Below are the code and all the weights of a small trained network. Each question names an input and a target symbol and asks about switching units off, where a switched-off unit gives its printed mean instead of its output.

import numpy as np


def w(rows, s, z=0):
    codes = np.array(rows[::2]) - 128.0
    scale = np.full(codes.shape[1], s)
    scale[-1] = z or s
    return codes * scale


def norm(h):
    return h / np.sqrt((h * h).mean(-1, keepdims=True) + 1e-5)


def f(y):
    return np.maximum(y, 0)


def softmax(a):
    e = np.exp(a - a.max(-1, keepdims=True))
    return e / e.sum(-1, keepdims=True)


def log_softmax(a):
    a = a - a.max(-1, keepdims=True)
    return a - np.log(np.exp(a).sum(-1, keepdims=True))


def net(x, mask):
    ids = ['γεηλσψ'.index(c) for c in x.split()]
    T = len(ids)
    res = E[ids] + P[:T]
    u = 0
    for l in range(2):
        r = norm(res)
        for j in range(3):
            rows = slice(3 * j, 3 * j + 3)
            q, k, v = (r @ M[l][rows].T for M in (Q, K, V))
            z = softmax(np.where(np.tri(T) > 0, q @ k.T / 3**0.5, -1e9)) @ v
            o = O[l][rows]
            res = res + np.where(mask[u + j], z, o[:, -1]) @ o[:, :-1]
        u += 3
        y = f(norm(res) @ A[l][:, :-1].T + A[l][:, -1])
        res = res + np.where(mask[u : u + 16], y, B[l][:, -1]) @ B[l][:, :-1]
        u += 16
    return log_softmax(norm(res)[-1] @ U[:, :-1].T + U[:, -1])


Q, K, V, O, A, B = {}, {}, {}, {}, {}, {}
E = w([
[129,131,242,189,177],'γ',
[13,155,225,91,20],'ε',
[113,94,171,111,231],'η',
[106,167,70,208,1],'λ',
[56,202,223,123,144],'σ',
[3,168,113,27,114],'ψ',
],0.0076)
P = w([
[11,13,156,182,217],'0',
[253,205,134,91,173],'1',
[201,178,108,97,146],'2',
[164,149,103,102,127],'3',
[155,147,97,109,121],'4',
[129,153,97,116,122],'5',
[156,143,98,118,146],'6',
[162,142,92,122,156],'7',
[129,133,96,115,158],'8',
[150,156,103,124,175],'9',
[87,132,103,115,154],'10',
[104,137,99,121,149],'11',
],0.0041)
Q[0] = w([
[2,186,68,154,137],'0.h1',
[31,145,180,171,138],'0.h1',
[184,197,135,141,102],'0.h1',
[192,82,182,154,133],'0.h2',
[154,79,207,74,69],'0.h2',
[127,224,159,98,195],'0.h2',
[195,202,232,206,123],'0.h3',
[42,202,128,82,162],'0.h3',
[70,181,58,76,183],'0.h3',
],0.0061)
K[0] = w([
[130,196,194,99,143],'0.h1',
[74,153,165,2,150],'0.h1',
[56,160,83,214,99],'0.h1',
[165,191,190,194,217],'0.h2',
[150,115,142,128,54],'0.h2',
[24,95,133,66,144],'0.h2',
[35,140,125,90,173],'0.h3',
[108,70,114,100,57],'0.h3',
[145,79,115,151,34],'0.h3',
],0.0066)
V[0] = w([
[122,199,227,111,189],'0.h1',
[116,28,170,145,56],'0.h1',
[80,176,83,116,131],'0.h1',
[72,255,121,162,159],'0.h2',
[93,26,175,122,157],'0.h2',
[74,88,110,68,153],'0.h2',
[153,18,142,244,84],'0.h3',
[50,196,144,190,127],'0.h3',
[170,78,120,1,101],'0.h3',
],0.0048)
O[0] = w([
[255,115,151,146,180,219],'0.h1',
[75,106,145,169,189,131],'0.h1',
[148,23,113,142,89,156],'0.h1',
[156,47,158,86,121,231],'0.h2',
[66,113,125,162,131,101],'0.h2',
[123,89,166,197,67,93],'0.h2',
[119,222,139,206,144,139],'0.h3',
[184,122,142,140,91,255],'0.h3',
[75,121,127,126,121,18],'0.h3',
],0.0058,0.0035)
A[0] = w([
[3,164,152,119,155,75],'0.n1',
[88,109,86,175,225,74],'0.n2',
[154,229,116,94,129,253],'0.n3',
[121,138,88,126,151,146],'0.n4',
[136,161,56,161,134,109],'0.n5',
[146,188,99,34,123,120],'0.n6',
[141,202,143,77,124,76],'0.n7',
[90,172,104,86,132,87],'0.n8',
[89,141,46,167,175,48],'0.n9',
[99,29,119,70,82,135],'0.n10',
[104,164,93,176,139,33],'0.n11',
[123,92,108,153,73,18],'0.n12',
[96,158,173,152,173,79],'0.n13',
[145,116,202,61,175,99],'0.n14',
[81,84,94,112,175,63],'0.n15',
[158,116,140,179,103,75],'0.n16',
],0.0065,0.0026)
B[0] = w([
[195,129,134,108,129,144],'0.n1',
[143,231,141,174,159,144],'0.n2',
[52,78,130,110,107,255],'0.n3',
[84,113,168,110,142,134],'0.n4',
[94,147,142,93,112,189],'0.n5',
[62,1,110,115,119,172],'0.n6',
[134,102,141,99,61,166],'0.n7',
[98,87,136,80,159,137],'0.n8',
[139,95,162,168,146,133],'0.n9',
[123,179,131,175,107,168],'0.n10',
[101,98,106,123,155,142],'0.n11',
[153,192,142,126,152,165],'0.n12',
[137,150,130,60,121,163],'0.n13',
[128,139,78,144,120,250],'0.n14',
[140,151,129,155,182,131],'0.n15',
[137,148,57,123,153,181],'0.n16',
],0.006,0.0039)
Q[1] = w([
[121,122,203,178,166],'1.h1',
[172,75,113,177,254],'1.h1',
[83,120,125,186,172],'1.h1',
[114,127,48,142,159],'1.h2',
[153,82,117,146,183],'1.h2',
[142,142,167,74,72],'1.h2',
[150,160,197,107,134],'1.h3',
[160,186,175,163,76],'1.h3',
[142,41,199,57,192],'1.h3',
],0.0084)
K[1] = w([
[172,182,86,113,53],'1.h1',
[175,175,88,203,140],'1.h1',
[67,180,81,247,84],'1.h1',
[183,84,145,21,134],'1.h2',
[146,71,195,77,148],'1.h2',
[170,188,83,186,202],'1.h2',
[100,149,124,254,70],'1.h3',
[84,60,134,154,69],'1.h3',
[197,145,199,215,112],'1.h3',
],0.0067)
V[1] = w([
[225,127,107,211,87],'1.h1',
[176,117,78,232,71],'1.h1',
[137,82,248,92,179],'1.h1',
[208,154,61,227,185],'1.h2',
[163,173,137,40,113],'1.h2',
[255,246,67,145,126],'1.h2',
[82,117,209,66,96],'1.h3',
[103,37,123,69,255],'1.h3',
[93,150,94,144,152],'1.h3',
],0.0055)
O[1] = w([
[76,238,94,115,19,135],'1.h1',
[36,188,55,68,68,122],'1.h1',
[129,120,159,197,153,202],'1.h1',
[103,116,50,163,182,144],'1.h2',
[113,92,233,157,178,90],'1.h2',
[88,167,170,232,233,146],'1.h2',
[91,192,214,87,207,165],'1.h3',
[52,3,178,88,82,3],'1.h3',
[185,77,124,166,107,109],'1.h3',
],0.0044,0.0038)
A[1] = w([
[241,92,174,213,171,46],'1.n1',
[112,131,132,56,145,82],'1.n2',
[117,35,162,154,107,214],'1.n3',
[119,228,82,113,210,174],'1.n4',
[79,19,121,2,148,29],'1.n5',
[135,108,142,195,162,73],'1.n6',
[150,137,185,52,216,144],'1.n7',
[60,174,23,120,147,129],'1.n8',
[96,114,112,87,85,124],'1.n9',
[65,188,11,124,142,171],'1.n10',
[134,61,157,149,69,19],'1.n11',
[144,51,106,150,214,34],'1.n12',
[134,3,124,111,223,87],'1.n13',
[64,30,71,92,106,65],'1.n14',
[130,27,106,80,66,248],'1.n15',
[67,164,223,174,92,254],'1.n16',
],0.0062,0.0022)
B[1] = w([
[133,96,107,143,84,238],'1.n1',
[188,99,122,79,132,144],'1.n2',
[29,53,60,69,84,181],'1.n3',
[96,69,141,54,87,253],'1.n4',
[69,56,159,139,99,163],'1.n5',
[79,123,149,77,96,163],'1.n6',
[186,114,89,140,128,196],'1.n7',
[99,217,128,86,122,201],'1.n8',
[138,82,165,53,155,154],'1.n9',
[48,181,98,54,139,235],'1.n10',
[55,99,159,57,93,153],'1.n11',
[145,115,58,43,128,143],'1.n12',
[174,133,3,92,165,160],'1.n13',
[116,127,242,228,95,151],'1.n14',
[64,49,224,163,78,185],'1.n15',
[77,183,119,55,188,244],'1.n16',
],0.0048,0.0042)
U = w([
[116,61,58,104,172,34],'γ',
[91,172,254,193,189,141],'ε',
[121,124,160,129,145,3],'η',
[190,115,110,184,90,225],'λ',
[23,24,214,112,60,160],'σ',
[45,229,89,81,76,178],'ψ',
],0.0074,0.0034)

Each question gives the input, a string of symbols that net reads in full, and the target symbol t.
The units are the heads (3 rows each of Q, K, V and O) and the neurons (one row each of A and B). Each row of codes is followed by its name. A weight is (code - 128) times the scale printed after its matrix; where a second scale follows, it is the last column's (O, A, B and U).
mask holds one flag per unit, layer by layer, with each layer's heads first. A switched-off unit (its flag False) gives its mean, the last column of its rows in O or B, instead of its output. The means were averaged over made-up inputs and are rounded, as every weight is.
A unit's drop is (log p(t) with every unit on - log p(t) with that unit switched off) / (log p(t) with every unit on - log p(t) with every unit switched off).
unit that matters most: the unit with the biggest drop
top k neurons in layer l: the k neurons of layer l with the biggest drops, biggest first
heads that matter: for each layer, one digit per head in row order, 1 if its drop is at least 0.15 and else 0, layers parted by /
drop of u: that unit's drop, to one decimal
input σ ψ λ λ γ γ λ λ η, target ψ: heads that matter	000 / 100
input γ σ λ σ λ η, target λ: heads that matter	110 / 010
input γ σ γ σ, target γ: unit that matters most	1.h2
input ε ε λ λ σ λ ε λ λ λ η ε, target ε: heads that matter	000 / 111
input λ λ λ σ λ η ψ λ λ, target σ: heads that matter	100 / 101
input λ λ η, target ψ: heads that matter	001 / 100
input λ λ σ λ ε γ λ ε λ λ σ, target λ: heads that matter	110 / 101
input ψ ε ψ η, target σ: heads that matter	001 / 011
input λ γ σ λ, target λ: heads that matter	010 / 100
input ε λ λ ε γ γ ψ ε ε, target ε: heads that matter	000 / 101
input σ λ λ σ, target σ: top 3 neurons in layer 0	0.n3; 0.n6; 0.n10
input ε γ γ ψ σ, target ε: top 4 neurons in layer 0	0.n6; 0.n3; 0.n10; 0.n13
input λ ε γ η, target λ: heads that matter	100 / 011
input γ η η η γ γ, target γ: heads that matter	001 / 001
input σ η ψ ψ λ ψ η, target σ: unit that matters most	1.h3
input γ λ λ η λ ε ψ γ γ, target σ: top 2 neurons in layer 1	1.n15; 1.n5
input ε ε σ γ λ λ σ, target ε: heads that matter	110 / 110
input ε λ ε η η γ ε λ γ γ, target ψ: heads that matter	000 / 100
input γ γ λ ψ γ γ σ γ, target λ: top 2 neurons in layer 0	0.n3; 0.n6
input γ ε λ γ λ γ γ ε ψ λ σ, target γ: unit that matters most	1.h1
input λ ψ γ, target σ: drop of 0.n12	0.1
input ε λ λ λ ψ, target σ: drop of 0.n6	0.3
input σ γ γ σ, target σ: drop of 0.n12	0.2
input λ λ η γ ψ σ γ λ ψ ψ λ, target σ: drop of 1.h1	0.2
